Read these off the array that follows. Indices start at 1.
1) Read off the entry at row 1, column 3.
2) Read off the entry in the bottom-right corner.
3) Read off the entry in the bottom-left corner.
4) Read off the entry in row 3 and column 1.
5) Read off the entry at row 2, column 1.
6) Read off the entry just left of 142.
7) Read off the smallest entry.
8) Read off the entry in the top-right corner.
[[144 122 128 136 121 134 127 127 124 129 148 131 134 130 130]
 [147 139 124 130 124 140 128 117 128 127 144 130 128 122 132]
 [145 133 122 132 122 140 126 123 126 129 145 134 131 123 127]
 [145 133 121 126 126 141 127 112 126 129 146 124 126 129 135]
 [146 135 119 130 120 141 125 114 127 131 146 130 127 129 133]
 [143 133 115 127 124 145 125 122 125 131 145 134 130 123 124]
 [147 125 124 133 122 136 129 122 124 132 144 132 133 125 127]
 [147 139 111 120 133 146 112 115 126 133 156 126 129 128 133]
 [150 130 120 132 124 137 126 126 123 134 144 139 136 116 122]
 [145 130 126 129 125 136 132 120 123 130 139 130 128 120 126]
 [144 126 131 135 122 134 129 126 124 127 145 129 132 126 131]
 [144 132 110 129 125 148 126 131 125 129 147 142 138 119 120]
 [151 144 136 130 129 131 117 124 123 131 144 130 127 112 130]
 [135 129 114 122 128 150 133 117 127 124 145 123 127 133 131]]
1) 128
2) 131
3) 135
4) 145
5) 147
6) 147
7) 110
8) 130

Read these off the table that follows. Counting starts at 1.
1) Give the entry in the top-left corner.
2) Give the entry just left of the smallest entry.
3) Give the entry in row 1 and column 3.
4) Give the top entry of the column that holds the smallest entry.
5) Give the bottom entry of the column that holds the smallest entry.
6) Give the entry in the bottom-left corner.
7) Give the maximum.
8) Give the top-right entry.
[[123 118 126 125 121 125 133 131]
 [115 120 129 137 128 121 129 151]
 [119 105 122 115 132 122 137 131]
 [123 118 127 125 121 125 133 131]]
1) 123
2) 119
3) 126
4) 118
5) 118
6) 123
7) 151
8) 131

[[132 130 128 105 126 126 138 131 120 124 118]
 [129 133 134 130 126 127 130 123 133 134 129]
 [136 128 125 117 133 123 132 134 147 134 123]
 [128 130 137 141 134 129 124 124 124 131 139]
 [132 130 134 137 128 126 132 128 136 131 136]
 [121 121 122 126 131 130 135 124 130 129 124]
 [119 123 130 136 131 127 117 129 121 132 134]
 [131 120 125 121 122 131 129 117 110 119 123]
 [128 116 126 130 126 128 123 120 122 134 131]
 [112 125 122 134 122 131 124 111 127 130 139]
 [132 131 124 111 130 126 141 124 142 133 125]
 [121 139 124 125 123 129 126 136 120 123 127]
 [128 125 126 128 134 128 123 123 136 129 123]
 [126 125 120 119 121 126 130 115 120 126 122]
 [127 130 124 119 123 123 131 135 146 130 128]]
Give the entry directly above the centre entry.
A: 127
The entry in the top-left corner is 132
The smallest entry in the first row: 105
Give the 2nd entry, reading row by row.
A: 130
Give the largest entry in the first column.
A: 136
The first entry on the diagonal from the top-right corner: 118
The top entry of the column that holds the largest entry: 120
The entry just right of the largest entry -> 134
The entry just left of the smallest entry -> 128
Give the entry in the bottom-left corner.
A: 127
The third entry from the end, reading row by row -> 146
Give the largest entry.
A: 147
Give the entry just left of the largest entry.
A: 134
Give the entry in the bottom-right corner.
A: 128
The centre entry -> 131
Give the entry just right of the smallest entry.
A: 126
The fifth-last entry, reading row by row is 131
Give the third largest entry.
A: 142
The smallest entry in the last row -> 119
Give the 2nd smallest entry.
A: 110
Give the entry directly above the largest entry.
A: 133
Give the last entry of the largest entry's row.
A: 123
The entry just right of the centre entry is 129
Give the entry just left of the centre entry.
A: 122
Give the entry just left of 142.
A: 124
The third entry on the main diagonal is 125
Give the 4th-last entry, reading row by row.
A: 135
Give the 2nd-last entry, reading row by row.
A: 130

x = [[128, 125, 125, 126, 130, 127, 126, 127, 127], [120, 105, 117, 130, 136, 106, 106, 104, 106], [129, 127, 126, 125, 137, 129, 127, 129, 129], [123, 114, 119, 126, 126, 116, 117, 116, 116], [129, 133, 135, 135, 137, 129, 128, 129, 130], [124, 119, 125, 131, 135, 118, 118, 118, 119], [128, 128, 128, 129, 128, 127, 127, 127, 127]]
Report the second entry in reading order.
Answer: 125
Report the entry at the centre.
Answer: 126
The entry just left of the smallest entry is 106
Report the fifth entry in reading order.
Answer: 130
Report the entry just right of the smallest entry.
Answer: 106
The 1st entry in reading order is 128
The 2nd smallest entry is 105
Report the entry just right of 133.
Answer: 135
